Below are the code and all the weights of a small trained network. Each question names an input and a target symbol and asks about switching units off, where a switched-off unit gives its printed mean instead of its output.

import numpy as np


def w(rows, s, z=0):
    codes = np.array(rows[::2]) - 128.0
    scale = np.full(codes.shape[1], s)
    scale[-1] = z or s
    return codes * scale


def f(y):
    return np.maximum(y, 0)


def softmax(a):
    e = np.exp(a - a.max(-1, keepdims=True))
    return e / e.sum(-1, keepdims=True)


def log_softmax(a):
    a = a - a.max(-1, keepdims=True)
    return a - np.log(np.exp(a).sum(-1, keepdims=True))


def net(x, mask):
    ids = ['βγδεζηθλμξπσφψω'.index(c) for c in x.split()]
    T = len(ids)
    res = E[ids] + P[:T]
    q, k, v = (res @ M[0].T for M in (Q, K, V))
    z = softmax(np.where(np.tri(T) > 0, q @ k.T / 2**0.5, -1e9)) @ v
    res = res + np.where(mask[0], z, O[0][:, -1]) @ O[0][:, :-1]
    y = f(res @ A[0][:, :-1].T + A[0][:, -1])
    res = res + np.where(mask[1:25], y, B[0][:, -1]) @ B[0][:, :-1]
    return log_softmax(res[-1] @ U[:, :-1].T + U[:, -1])


Q, K, V, O, A, B = {}, {}, {}, {}, {}, {}
E = w([
[168,113,79,144,110,151,107,108,73],'β',
[174,108,171,183,101,109,99,159,87],'γ',
[130,175,126,162,126,112,133,120,82],'δ',
[115,194,172,198,148,114,132,159,126],'ε',
[118,175,92,170,124,129,131,109,62],'ζ',
[171,127,243,152,171,128,116,154,118],'η',
[191,159,158,79,174,148,132,99,102],'θ',
[71,125,131,161,108,191,64,35,84],'λ',
[164,44,149,20,169,61,77,60,57],'μ',
[102,93,213,158,109,29,55,140,89],'ξ',
[210,34,130,138,71,194,1,119,148],'π',
[229,77,199,47,201,20,41,146,185],'σ',
[108,179,204,99,248,46,176,116,127],'φ',
[84,141,25,114,129,148,61,36,154],'ψ',
[50,75,89,121,95,19,54,69,71],'ω',
],0.0095)
P = w([
[127,90,131,176,132,157,213,144,44],'0',
[196,253,147,151,131,121,69,100,66],'1',
[173,227,137,139,140,115,45,85,77],'2',
[127,199,139,119,177,119,77,70,111],'3',
[128,200,141,119,176,115,69,60,107],'4',
[116,213,147,121,178,122,63,57,111],'5',
[126,225,141,130,177,129,54,74,113],'6',
],0.0068)
Q[0] = w([
[146,147,114,194,189,40,5,34,64],'H0',
[149,227,193,167,196,112,1,58,54],'H0',
],0.0071)
K[0] = w([
[57,49,140,146,114,123,254,195,95],'H0',
[66,28,101,158,90,94,206,184,144],'H0',
],0.0075)
V[0] = w([
[147,11,97,116,116,116,66,110,111],'H0',
[177,84,189,112,185,73,132,184,144],'H0',
],0.012)
O[0] = w([
[167,3,111,218,214,79,99,71,141,125],'H0',
[98,63,91,98,185,141,61,208,72,252],'H0',
],0.011,0.0026)
A[0] = w([
[160,106,110,145,46,198,50,159,215,122],'N0',
[125,131,4,142,94,143,115,106,139,194],'N1',
[74,157,124,18,46,170,149,210,169,48],'N2',
[168,124,164,129,46,115,217,88,207,88],'N3',
[221,130,110,146,75,183,169,231,95,132],'N4',
[82,102,81,120,72,46,124,111,91,51],'N5',
[160,133,90,205,39,147,179,180,88,79],'N6',
[127,157,164,88,71,89,125,74,229,88],'N7',
[190,70,54,179,81,184,235,166,81,70],'N8',
[95,161,13,115,111,47,85,128,162,143],'N9',
[105,173,100,158,165,64,63,168,198,144],'N10',
[113,167,184,33,3,147,144,131,146,109],'N11',
[204,101,129,214,75,57,206,62,200,48],'N12',
[34,116,54,155,53,62,143,131,114,70],'N13',
[115,176,99,111,113,183,50,168,79,121],'N14',
[169,102,111,186,188,139,168,73,147,58],'N15',
[128,132,180,153,147,170,43,97,138,66],'N16',
[121,41,106,175,187,108,128,123,179,9],'N17',
[64,103,227,173,129,67,167,191,118,176],'N18',
[221,145,168,38,71,199,118,129,133,167],'N19',
[147,175,113,112,190,24,181,170,144,84],'N20',
[100,102,102,152,64,206,189,196,152,2],'N21',
[66,113,68,96,159,174,86,255,107,32],'N22',
[151,159,183,140,10,110,203,105,140,62],'N23',
],0.0074,0.0061)
B[0] = w([
[81,228,86,113,225,130,138,83,190,135],'N0',
[130,137,199,122,88,114,154,110,130,179],'N1',
[146,46,87,163,106,208,15,93,174,164],'N2',
[83,112,119,113,153,190,158,103,74,163],'N3',
[149,200,158,64,167,169,121,211,135,164],'N4',
[166,209,95,153,171,62,102,110,181,139],'N5',
[111,120,38,128,50,68,135,132,200,139],'N6',
[158,45,73,94,120,128,151,134,99,166],'N7',
[254,136,71,216,89,44,73,201,154,136],'N8',
[201,150,164,96,136,184,138,73,148,167],'N9',
[173,64,142,88,84,152,182,140,113,180],'N10',
[149,125,57,143,92,80,130,157,127,188],'N11',
[84,124,127,156,150,164,92,151,187,190],'N12',
[123,211,80,140,166,117,94,125,153,136],'N13',
[84,92,180,138,163,122,133,143,134,255],'N14',
[90,168,141,100,145,93,136,185,140,179],'N15',
[112,122,120,155,112,64,203,153,141,180],'N16',
[123,191,91,126,143,193,198,161,131,170],'N17',
[157,157,137,74,59,165,59,79,92,184],'N18',
[94,130,81,176,166,134,187,140,121,200],'N19',
[71,135,115,62,83,100,93,175,183,138],'N20',
[146,73,38,148,134,136,130,158,192,129],'N21',
[116,116,154,92,70,67,182,123,221,223],'N22',
[117,55,147,84,82,153,164,94,111,173],'N23',
],0.0099,0.007)
U = w([
[148,71,157,98,141,228,160,48,179,103],'β',
[140,254,109,137,70,65,188,160,101,104],'γ',
[179,148,90,91,66,89,231,110,58,70],'δ',
[153,150,89,120,235,183,171,158,36,88],'ε',
[165,127,105,213,116,70,169,187,181,48],'ζ',
[178,173,146,172,122,22,59,71,189,236],'η',
[28,104,156,200,115,155,150,110,84,158],'θ',
[167,29,115,124,108,70,183,158,166,54],'λ',
[153,147,36,151,114,209,14,137,82,115],'μ',
[44,184,181,40,153,77,139,149,117,145],'ξ',
[171,230,232,126,157,233,134,153,54,187],'π',
[182,48,166,167,96,114,23,96,21,155],'σ',
[114,106,117,131,76,174,80,173,223,2],'φ',
[91,185,103,183,186,101,143,143,225,62],'ψ',
[130,51,82,127,198,122,53,95,10,155],'ω',
],0.0067,0.0063)

Each question gives the input, a string of symbols that net reads in full, and the target symbol t.
The units are the heads (2 rows each of Q, K, V and O) and the neurons (one row each of A and B). Each row of codes is followed by its name. A weight is (code - 128) times the scale printed after its matrix; where a second scale follows, it is the last column's (O, A, B and U).
mask holds one flag per unit, heads first, then neurons. A switched-off unit (its flag False) gives its mean, the last column of its rows in O or B, instead of its output. The means were averaged over made-up inputs and are rounded, as every weight is.
A unit's drop is (log p(t) with every unit on - log p(t) with that unit switched off) / (log p(t) with every unit on - log p(t) with every unit switched off).
The circuit of an input: a set's keep is (log p(t) with only the set's units on - log p(t) with every unit switched off) / (log p(t) with every unit on - log p(t) with every unit switched off). Starting from the 12 units with the biggest drops (on a tie, the unit counted first), units are removed one at a time, each time the one whose removal leaves the highest keep (on an exact tie, the one counted first), for as long as the keep stays at least 0.8.
circuit, biggest first: the units of the circuit, biggest drop first
unit that matters most: the unit with the biggest drop
k most important neurons: the k neurons with the biggest drops, biggest first
input ε σ ψ, target μ: circuit, biggest first : H0; N2
input η β λ λ, target ξ: circuit, biggest first : H0; N22; N2
input φ λ β, target φ: circuit, biggest first : H0; N2; N22
input λ β ω ε λ η, target β: circuit, biggest first : H0; N23; N3
input λ η π, target β: circuit, biggest first : H0; N3
input σ λ π, target λ: circuit, biggest first : H0; N22
input μ λ δ λ γ β, target ε: 2 most important neurons : N17; N22
input η λ λ, target ξ: circuit, biggest first : H0; N22; N14
input ζ δ ζ ω, target δ: circuit, biggest first : H0; N7; N14
input β η π, target η: circuit, biggest first : H0; N0
input β ζ ζ ζ π ε, target η: circuit, biggest first : H0
input ε λ λ, target μ: 3 most important neurons : N2; N11; N22
input φ η λ γ η γ, target φ: 2 most important neurons : N2; N22
input ε μ ξ ζ η η π, target ψ: unit that matters most : N0
input λ λ σ, target β: 2 most important neurons : N3; N12
input σ ε ω, target λ: 2 most important neurons : N22; N10
input ω λ η β, target ψ: 3 most important neurons : N12; N15; N17
input ε γ β, target μ: 4 most important neurons : N2; N11; N22; N16
input μ μ η δ η η, target ε: 2 most important neurons : N17; N22
input θ ζ σ γ λ β δ, target π: most important neuron : N22
